Here is a tiny trained network, its code and every weight. The questions are about switching its units off for an input and a target symbol, where a switched-off unit gives its printed mean instead of its output.

import numpy as np


def w(rows, s, z=0):
    codes = np.array(rows[::2]) - 128.0
    scale = np.full(codes.shape[1], s)
    scale[-1] = z or s
    return codes * scale


def f(y):
    return y / 2 * (1 + np.tanh(0.7978845608 * (y + 0.044715 * y**3)))


def softmax(a):
    e = np.exp(a - a.max(-1, keepdims=True))
    return e / e.sum(-1, keepdims=True)


def log_softmax(a):
    a = a - a.max(-1, keepdims=True)
    return a - np.log(np.exp(a).sum(-1, keepdims=True))


def net(x, mask):
    ids = ['ΔΛΣΦαβγεθμξπτω'.index(c) for c in x.split()]
    T = len(ids)
    res = E[ids] + P[:T]
    r = res
    for j in range(2):
        rows = slice(2 * j, 2 * j + 2)
        q, k, v = (r @ M[0][rows].T for M in (Q, K, V))
        z = softmax(np.where(np.tri(T) > 0, q @ k.T / 2**0.5, -1e9)) @ v
        o = O[0][rows]
        res = res + np.where(mask[j], z, o[:, -1]) @ o[:, :-1]
    y = f(res @ A[0][:, :-1].T + A[0][:, -1])
    res = res + np.where(mask[2:6], y, B[0][:, -1]) @ B[0][:, :-1]
    return log_softmax(res[-1] @ U[:, :-1].T + U[:, -1])


Q, K, V, O, A, B = {}, {}, {}, {}, {}, {}
E = w([
[142,96,146,145,139,82,124,67,175],'Δ',
[112,165,146,144,121,185,116,149,98],'Λ',
[176,154,102,128,191,122,85,188,116],'Σ',
[107,119,118,237,200,172,180,83,208],'Φ',
[73,183,164,147,111,168,113,106,82],'α',
[152,138,164,79,187,42,118,79,183],'β',
[109,149,150,152,176,155,169,125,152],'γ',
[110,188,109,152,119,171,186,134,132],'ε',
[165,78,129,205,166,110,96,63,90],'θ',
[88,120,129,98,133,131,110,148,98],'μ',
[103,181,128,154,126,143,139,121,151],'ξ',
[8,34,95,126,182,137,174,134,58],'π',
[129,141,166,143,50,91,33,107,118],'τ',
[127,113,168,142,166,166,201,106,133],'ω',
],0.015)
P = w([
[89,126,149,3,100,31,136,66,196],'0',
[162,232,109,157,163,232,95,198,106],'1',
[145,238,74,177,198,198,84,251,124],'2',
[107,193,86,185,185,194,71,221,153],'3',
[63,157,73,223,158,191,84,186,169],'4',
[11,145,80,246,165,163,108,173,183],'5',
],0.0052)
Q[0] = w([
[144,181,72,167,162,69,60,138,117],'H1',
[61,248,90,183,199,192,81,145,158],'H1',
[111,159,120,217,207,205,95,194,86],'H2',
[62,176,108,253,194,187,111,199,169],'H2',
],0.0065)
K[0] = w([
[47,84,113,83,63,126,210,107,121],'H1',
[89,81,198,85,117,11,122,2,167],'H1',
[27,54,118,116,131,43,145,118,159],'H2',
[58,24,65,38,115,42,153,91,111],'H2',
],0.0057)
V[0] = w([
[49,24,213,100,93,31,68,165,2],'H1',
[185,203,45,204,188,207,56,208,95],'H1',
[123,17,59,212,204,179,214,77,155],'H2',
[18,137,136,92,88,180,201,85,138],'H2',
],0.0061)
O[0] = w([
[59,64,140,28,110,103,136,43,67,7],'H1',
[97,235,160,185,214,190,82,194,66,28],'H1',
[197,242,25,119,164,218,47,39,152,191],'H2',
[125,167,158,64,2,216,159,111,191,172],'H2',
],0.0077,0.0014)
A[0] = w([
[64,137,144,187,185,57,198,195,58,2],'N1',
[142,232,68,37,177,109,42,103,82,87],'N2',
[120,11,127,171,106,2,57,123,63,24],'N3',
[157,208,201,232,152,59,162,189,216,126],'N4',
],0.004,0.0018)
B[0] = w([
[74,203,101,254,179,112,75,185,25,191],'N1',
[64,62,67,93,170,213,99,37,98,186],'N2',
[3,59,54,184,150,153,144,99,137,188],'N3',
[183,212,186,97,208,78,106,237,166,254],'N4',
],0.006,0.0046)
U = w([
[185,79,101,152,105,79,116,106,203,142],'Δ',
[121,159,177,149,122,139,154,168,100,23],'Λ',
[55,179,169,205,218,104,100,159,53,65],'Σ',
[162,195,108,165,108,161,51,101,222,57],'Φ',
[104,158,213,113,117,128,172,135,112,175],'α',
[141,70,126,127,172,59,160,128,193,51],'β',
[152,158,144,134,126,115,150,151,175,11],'γ',
[162,185,148,153,86,128,169,204,172,122],'ε',
[167,97,102,174,178,119,93,36,72,221],'θ',
[80,80,200,63,152,150,163,166,148,253],'μ',
[153,158,177,150,96,99,149,182,176,37],'ξ',
[51,144,51,58,160,215,135,96,93,39],'π',
[2,89,125,172,123,109,152,131,111,214],'τ',
[227,112,163,116,120,184,171,108,151,209],'ω',
],0.006,0.0024)

Each question gives the input, a string of symbols that net reads in full, and the target symbol t.
The units are the heads (2 rows each of Q, K, V and O) and the neurons (one row each of A and B). Each row of codes is followed by its name. A weight is (code - 128) times the scale printed after its matrix; where a second scale follows, it is the last column's (O, A, B and U).
mask holds one flag per unit, heads first, then neurons. A switched-off unit (its flag False) gives its mean, the last column of its rows in O or B, instead of its output. The means were averaged over made-up inputs and are rounded, as every weight is.
A unit's drop is (log p(t) with every unit on - log p(t) with that unit switched off) / (log p(t) with every unit on - log p(t) with every unit switched off).
The circuit of an input: a set's keep is (log p(t) with only the set's units on - log p(t) with every unit switched off) / (log p(t) with every unit on - log p(t) with every unit switched off). Starting from all 6 units, units are removed one at a time, each time the one whose removal leaves the highest keep (on an exact tie, the one counted first), for as long as the keep stays at least 0.8.
circuit, biggest first: the units of the circuit, biggest drop first
unit that matters most: the unit with the biggest drop
k most important neurons: the k neurons with the biggest drops, biggest first
heads that matter: for each layer, one digit per head in row order, 1 if its drop is at least 0.15 and else 0, layers parted by /
drop when u is switched off: that unit's drop, to one decimal
input Σ Λ Σ Σ, target Σ: circuit, biggest first => (H2; H1)
input τ π μ ε, target π: circuit, biggest first => (H1; H2)
input π π Σ Σ ξ, target π: circuit, biggest first => (H2; H1)
input τ Σ γ, target τ: circuit, biggest first => (H1; H2; N3)
input ε Σ Φ, target ε: circuit, biggest first => (H1; N4; H2)
input Σ ε π Σ, target π: circuit, biggest first => (H2; N2; H1)
input τ Φ Φ, target τ: circuit, biggest first => (H1; H2; N3)
input Φ α μ, target Φ: circuit, biggest first => (H2; H1)
input μ Σ Φ π Σ Λ, target π: circuit, biggest first => (H2; H1)
input Φ Σ Σ Σ, target Φ: circuit, biggest first => (H2)
input Σ ξ τ π Σ ξ, target π: circuit, biggest first => (H2; N2; H1)
input ε Σ α π Σ, target π: circuit, biggest first => (H2; N2)
input τ γ ε Φ Φ, target τ: circuit, biggest first => (H2; H1; N3)
input Σ α Σ Φ, target Σ: most important neuron => (N1)
input Λ Λ Σ π Φ, target Φ: heads that matter => 01
input τ μ Σ τ Φ Σ, target τ: heads that matter => 11
input Φ Φ Σ π, target π: 2 most important neurons => (N2; N4)
input τ Σ Φ α ξ, target τ: 2 most important neurons => (N3; N4)
input π π τ, target π: 2 most important neurons => (N2; N4)
input Σ Σ ω Σ γ, target Σ: unit that matters most => H1
input Σ τ Σ θ, target Σ: drop when H1 is switched off => 0.4
input Σ τ ξ, target Σ: drop when H1 is switched off => 0.3
input Σ Σ Σ Φ Σ θ, target Σ: drop when H2 is switched off => 0.1
